Each row is followed by its class.
0  6  -8  0  28  0  9  12  1  3  22  -2  -1  -3  -25  15  -22  14  -9  -7  18  18  -11  26  1  2  1  5  -5  -3  8  5  4  -5  11  3  -6  -28  3  -2  9  -3 : <108>
-2  2  11  5  4  -2  -6  2  -3  -2  31  -6  2  19  -5  -7  21  -7  23  14  -2  -17  -4  29  22  -11  -13  2  17  -36  0  5  22  4  6  2  -7  -13  1  6  -9  -30 : <103>
26  14  2  2  -11  7  50  -5  25  -17  -9  -12  0  -2  14  1  15  3  11  -14  -11  -1  -7  1  15  -1  0  -3  -10  33  -45  3  -6  4  1  -2  11  6  -18  4  -3  3 : <84>
-9  9  2  -3  0  0  -15  6  -7  9  31  -3  24  18  -1  -5  7  -5  5  19  -15  -29  4  21  19  -3  9  5  26  -28  14  1  32  -15  21  -2  -7  -13  1  -6  14  -6 : <87>
-5  6  -5  -17  -19  -12  13  3  20  -7  -38  0  0  -1  24  -13  15  -15  13  -16  6  -2  7  23  -6  6  1  8  5  15  -34  1  11  6  6  -7  18  3  -8  9  -3  22 : <113>
-18  19  2  -7  -9  9  -30  -11  -5  3  -46  -1  -7  -7  19  -22  39  -27  10  17  -1  -29  -1  -17  -6  10  9  -22  15  8  -1  6  12  16  -6  -5  1  30  7  21  -2  11 : <100>
1  -5  4  -7  -10  -13  1  2  22  9  -17  -5  -3  8  20  -10  -7  -15  12  -11  10  5  7  29  -17  5  2  -2  20  5  -32  -10  16  9  12  10  -8  13  2  14  -16  -7 : <89>
-8  0  55  6  16  4  -14  4  -7  2  19  -2  9  -2  -17  4  -32  20  -6  -3  10  0  -3  1  -6  1  -3  1  -6  -14  27  7  1  -9  2  12  -6  -13  2  -21  8  -11 : <99>
2  5  6  10  14  1  -7  -1  -11  7  9  -9  -10  6  3  -2  -15  7  -2  6  6  -3  1  -12  18  -15  -1  -1  -3  -14  23  -1  16  6  0  1  -10  -19  -9  -10  7  -7 : <92>
19  15  -5  4  7  5  10  10  -15  -3  31  6  2  -34  -16  7  -20  21  -33  -2  -4  7  -18  -15  17  -13  -7  -1  -14  -16  27  -21  -23  -4  -12  -10  0  -21  -11  -17  4  -15 : <99>
-8  4  11  10  -3  5  -21  1  -9  -2  20  -2  -5  20  7  -23  22  -17  22  17  -14  -47  5  15  29  -10  12  5  29  -34  -1  -9  33  9  17  -8  -6  -4  -1  7  -1  -20 : <97>
-2  4  12  -4  -8  -12  19  16  18  -2  -13  5  -7  6  19  1  8  -4  12  -12  9  3  3  33  -15  5  8  -9  9  17  -44  -4  13  6  4  -7  -9  8  -1  15  -7  7 : <89>
1  -26  18  8  -7  -8  20  4  33  -4  -24  -5  -1  -13  24  -4  11  2  9  -19  12  8  0  40  -16  8  -10  17  1  19  -49  3  26  5  11  -7  14  25  -19  16  -5  13 : <84>
-20  -9  16  -2  -11  1  -44  -7  -8  -2  -53  -6  1  2  18  -24  36  -31  16  19  -6  -25  29  -22  -1  2  3  -9  12  10  -5  -11  12  0  -5  0  1  35  16  13  7  1 : <100>
-24  -13  13  -7  -11  0  -39  -8  -7  2  -41  -4  -4  1  23  -14  24  -24  17  13  -5  -28  12  -15  -10  5  4  -2  17  9  0  -10  22  14  -3  -5  2  29  13  14  -1  3 : <100>
-7  7  -1  -8  9  -13  5  21  1  1  33  3  -2  7  -8  12  -53  13  7  1  19  8  0  24  -16  -1  29  14  -4  -10  11  -3  -11  -9  1  1  -3  -22  -2  -6  0  -6 : <108>
-2  2  -1  -3  16  -6  -15  2  -2  -3  16  -5  1  -4  -20  -5  -29  14  -12  -5  -2  56  8  2  -13  -9  -1  -10  -1  -16  27  -2  8  -11  1  -1  -6  -26  3  -15  -1  -9 : <99>
-29  2  19  6  1  -2  -49  -3  -16  20  -3  0  -2  25  17  -20  28  -14  15  22  1  -39  11  31  12  -2  11  10  30  -20  1  -1  35  4  5  1  -2  -3  11  10  4  -20 : <96>
-5  -5  -2  -19  6  -5  -14  8  -7  0  12  -8  2  2  -17  6  -34  13  0  0  15  -1  1  27  -25  -6  10  5  4  -14  20  1  7  -10  8  2  -11  -25  12  -8  4  -15 : <99>
